[[114 133 141 119]
 [118 131 130 106]]
=>
[[133 141]
 [131 130]]

[[117 145 125]
 [129 116 143]
 [144 142 138]
 [139 121 153]]
=>
[[145 125]
 [116 143]]

[[137 122 127 117]
 [148 111 152 115]
 [130 126 140 128]]
=>
[[122 127]
 [111 152]]

[[125 124 146 109]
 [128 136 151 139]
 [122 115 132 103]]
=>
[[124 146]
 [136 151]]

[[126 116 104 124]
 [140 105 113 115]
 [122 141 124 134]
 [125 144 150 136]
 [116 139 132 131]]
=>
[[116 104]
 [105 113]]

[[123 107 114 136 150]
 [148 131 108 137 142]
 [126 124 148 106 137]
 [135 132 133 125 126]
 [126 136 127 103 131]]
=>
[[107 114]
 [131 108]]
---
[[122 138 134 124 128 122]
 [128 128 128 128 128 128]
 [124 138 152 148 144 146]]
=>
[[122 134 128]
 [128 128 128]
 [124 152 144]]

[[139 129 126 110 105 132 138]
 [131 145 143 136 132 118 133]
 [153 130 136 122 132 125 117]]
=>
[[139 126 105 138]
 [131 143 132 133]
 [153 136 132 117]]

[[130 132 127 130 130 124 125]
 [133 118 121 100 122 126 117]
 [128 123 135 126 127 131 130]
 [137 129 144 129 135 121 129]
 [128 126 116 130 118 130 135]]
=>
[[130 127 130 125]
 [133 121 122 117]
 [128 135 127 130]
 [137 144 135 129]
 [128 116 118 135]]

[[119 135 124 138 121 131 124 122 123 121 127 135]
 [114 151 108 151 112 111 105 114 104 115 142 128]
 [121 131 125 131 124 119 125 121 127 122 136 138]
 [125 135 122 135 124 117 120 120 120 122 136 128]
 [129 126 130 136 133 110 117 113 127 113 143 140]
 [123 136 123 129 120 129 131 125 124 130 125 126]]
=>
[[119 124 121 124 123 127]
 [114 108 112 105 104 142]
 [121 125 124 125 127 136]
 [125 122 124 120 120 136]
 [129 130 133 117 127 143]
 [123 123 120 131 124 125]]

[[127 129 128 127]
 [116 150 110 147]
 [128 132 126 122]
 [125 134 123 133]
 [123 134 123 128]
 [125 130 126 129]
 [127 130 127 136]
 [130 129 128 127]
 [122 133 124 126]
 [121 140 118 138]]
=>
[[127 128]
 [116 110]
 [128 126]
 [125 123]
 [123 123]
 [125 126]
 [127 127]
 [130 128]
 [122 124]
 [121 118]]

[[132 139 135 136]
 [124 139 136 138]
 [126 126 125 123]
 [122 129 135 128]
 [127 123 119 129]
 [133 109 134 116]
 [132 128 119 124]
 [135 103 119 115]
 [123 158 114 147]]
=>
[[132 135]
 [124 136]
 [126 125]
 [122 135]
 [127 119]
 [133 134]
 [132 119]
 [135 119]
 [123 114]]

[[127 126 130 129 128 129 129 125 126]
 [133 126 133 126 128 120 128 125 124]
 [127 125 132 130 127 129 129 124 126]
 [135 132 134 123 125 129 123 129 136]
 [129 137 129 126 119 130 120 130 137]
 [144 130 134 118 121  98 121 126 117]
 [127 126 130 129 128 128 128 126 126]
 [130 127 130 127 128 127 127 127 128]
 [129 127 131 128 128 128 128 125 127]]
=>
[[127 130 128 129 126]
 [133 133 128 128 124]
 [127 132 127 129 126]
 [135 134 125 123 136]
 [129 129 119 120 137]
 [144 134 121 121 117]
 [127 130 128 128 126]
 [130 130 128 127 128]
 [129 131 128 128 127]]

[[153 127 130 122 133 141 133 129 133 146 124 128]
 [123 119 123 121 120 130 126 137 139 142 128 134]
 [150 122 124 126 132 136 136 132 137 144 127 134]
 [132 110 128 136 124 135 132 130 133 137 126 131]
 [125 114 127 138 121 134 128 118 136 138 133 137]
 [140 126 120 119 129 139 124 143 132 147 126 124]
 [141 119 126 135 130 136 138 134 135 139 127 132]]
=>
[[153 130 133 133 133 124]
 [123 123 120 126 139 128]
 [150 124 132 136 137 127]
 [132 128 124 132 133 126]
 [125 127 121 128 136 133]
 [140 120 129 124 132 126]
 [141 126 130 138 135 127]]

[[110 136 134 122 127 122 103 124]
 [106 124 125 127 153 127 148 127]
 [119 125 126 129 138 128 126 128]
 [112 132 128 129 150 129 157 128]
 [149 140 135 122 107 123 138 125]
 [119 122 125 129 137 129 129 128]
 [115 127 125 135 151 136 154 131]]
=>
[[110 134 127 103]
 [106 125 153 148]
 [119 126 138 126]
 [112 128 150 157]
 [149 135 107 138]
 [119 125 137 129]
 [115 125 151 154]]
---
[[150 127 129 129]
 [130 127 128 128]]
=>
[129 128]

[[152 120 123 139 116]
 [149 120 123 138 121]
 [150 120 123 138 121]
 [152 120 123 138 121]]
=>
[116 138 123 120]

[[155 125 119]
 [115 124 123]]
=>
[119 124]

[[119 114 145 115]
 [118 116 120 117]
 [121 109 151 112]
 [115 126 107 123]
 [125 129 127 128]]
=>
[115 120 109 115]

[[127 147 129 113 122]
 [104 109 137 141 116]]
=>
[122 141]

[[123 115 134 154 115]
 [121 136 120 108 129]]
=>
[115 108]

[[135 107 137]
 [129 144 130]]
=>
[137 144]
